Here is a tiny trained network, its code and every weight. The questions are about switching its units off for an input and a class, where a switched-off unit gives its printed mean instead of its output.

import numpy as np


def w(rows, s, z=0):
    codes = np.array(rows[::2]) - 128.0
    scale = np.full(codes.shape[1], s)
    scale[-1] = z or s
    return codes * scale


def norm(h):
    return h / np.sqrt((h * h).mean(-1, keepdims=True) + 1e-5)


def f(y):
    return np.maximum(y, 0)


def log_softmax(a):
    a = a - a.max(-1, keepdims=True)
    return a - np.log(np.exp(a).sum(-1, keepdims=True))


def net(x, mask):
    res = np.array(x, float).reshape(1, 3) / 4 @ E
    u = 0
    for l in range(3):
        y = f(norm(res) @ A[l][:, :-1].T + A[l][:, -1])
        res = res + np.where(mask[u : u + 5], y, B[l][:, -1]) @ B[l][:, :-1]
        u += 5
    return log_softmax(norm(res)[-1] @ U[:, :-1].T + U[:, -1])


A, B = {}, {}
E = w([
[137,5,208,184],'x0',
[224,188,191,1],'x1',
[153,156,145,210],'x2',
],0.0043)
A[0] = w([
[212,185,135,147,28],'L0N0',
[214,186,159,242,2],'L0N1',
[253,77,150,169,96],'L0N2',
[170,166,162,173,76],'L0N3',
[135,217,193,128,50],'L0N4',
],0.0081,0.0017)
B[0] = w([
[108,87,143,76,205],'L0N0',
[184,110,2,98,236],'L0N1',
[100,159,201,171,254],'L0N2',
[251,54,134,57,184],'L0N3',
[22,219,114,75,210],'L0N4',
],0.0071,0.003)
A[1] = w([
[162,29,64,2,133],'L1N0',
[117,247,73,128,4],'L1N1',
[207,147,170,155,7],'L1N2',
[228,222,254,78,66],'L1N3',
[143,70,183,145,99],'L1N4',
],0.0075,0.0018)
B[1] = w([
[160,77,117,68,241],'L1N0',
[166,127,160,133,211],'L1N1',
[141,149,185,110,150],'L1N2',
[2,102,69,100,252],'L1N3',
[212,167,210,87,193],'L1N4',
],0.007,0.0045)
A[2] = w([
[125,243,183,44,93],'L2N0',
[175,69,76,54,252],'L2N1',
[137,155,146,184,151],'L2N2',
[147,1,51,151,219],'L2N3',
[137,243,43,82,33],'L2N4',
],0.009,0.0024)
B[2] = w([
[66,116,154,201,220],'L2N0',
[247,121,28,158,255],'L2N1',
[128,211,83,30,154],'L2N2',
[121,186,119,60,237],'L2N3',
[150,85,254,223,216],'L2N4',
],0.0067,0.0063)
U = w([
[217,104,53,72,144],'0',
[130,142,250,159,5],'1',
[50,142,82,84,179],'2',
],0.013,0.002)

Each question gives the input, the list of numbers given to net, and the class t.
The units are the neurons (one row each of A and B). Each row of codes is followed by its name. A weight is (code - 128) times the scale printed after its matrix; where a second scale follows, it is the last column's (A, B and U).
mask holds one flag per neuron, layer by layer. A switched-off neuron (its flag False) gives its mean, the last column of its row in B, instead of its output. The means were averaged over made-up inputs and are rounded, as every weight is.
A unit's drop is (log p(t) with every unit on - log p(t) with that unit switched off) / (log p(t) with every unit on - log p(t) with every unit switched off).
The circuit of an input: a set's keep is (log p(t) with only the set's units on - log p(t) with every unit switched off) / (log p(t) with every unit on - log p(t) with every unit switched off). Starting from the 12 units with the biggest drops (on a tie, the unit counted first), units are removed one at a time, each time the one whose removal leaves the highest keep (on an exact tie, the one counted first), for as long as the keep stays at least 0.8.
circuit, biggest first: the units of the circuit, biggest drop first
most important unit: the unit with the biggest drop
k most important neurons: the k neurons with the biggest drops, biggest first
k most important neurons of layer l: the k neurons of layer l with the biggest drops, biggest first
drop when u is switched off: that unit's drop, to one decimal
input [-4,7,-4], class 2: circuit, biggest first => [L1N3 L2N0]
input [-8,-7,0], class 1: circuit, biggest first => [L2N4 L1N3]
input [-4,-6,-7], class 0: 4 most important neurons => [L0N2 L0N4 L1N3 L2N0]
input [5,5,-3], class 1: most important unit => L0N2
input [5,6,5], class 2: 3 most important neurons => [L1N3 L0N2 L0N4]
input [6,5,7], class 0: 2 most important neurons of layer 0 => [L0N1 L0N3]
input [-1,-6,-8], class 0: 4 most important neurons => [L0N2 L1N3 L0N4 L2N1]
input [1,7,-4], class 2: 2 most important neurons => [L1N3 L0N1]
input [-5,-3,4], class 1: 2 most important neurons => [L2N4 L1N0]
input [-7,-6,-1], class 1: 3 most important neurons => [L2N4 L1N3 L2N1]
input [-3,5,1], class 2: 3 most important neurons => [L1N3 L0N1 L0N4]
input [4,6,4], class 2: 3 most important neurons => [L1N3 L0N2 L0N4]
input [-6,7,-1], class 2: 4 most important neurons => [L1N3 L0N0 L1N4 L0N2]
input [-3,6,3], class 2: most important neuron of layer 1 => [L1N3]
input [-6,-4,-2], class 1: 2 most important neurons => [L2N4 L0N1]
input [0,6,-2], class 2: 2 most important neurons of layer 0 => [L0N1 L0N4]
input [-8,2,7], class 1: 2 most important neurons => [L2N4 L0N4]
input [5,7,2], class 2: 2 most important neurons of layer 1 => [L1N3 L1N1]
input [4,2,-3], class 1: 2 most important neurons of layer 0 => [L0N2 L0N4]
input [-3,-1,0], class 1: most important unit => L0N1
input [-7,-5,-5], class 1: 2 most important neurons => [L2N4 L0N1]
input [6,2,-3], class 1: 2 most important neurons => [L0N2 L1N4]
input [5,4,8], class 0: 2 most important neurons of layer 0 => [L0N1 L0N3]
input [-8,3,1], class 1: drop when L2N4 is switched off => 0.5
input [1,7,2], class 2: drop when L1N3 is switched off => 0.9
input [-3,6,1], class 2: drop when L0N0 is switched off => 0.3
input [1,8,0], class 2: drop when L1N4 is switched off => 0.0
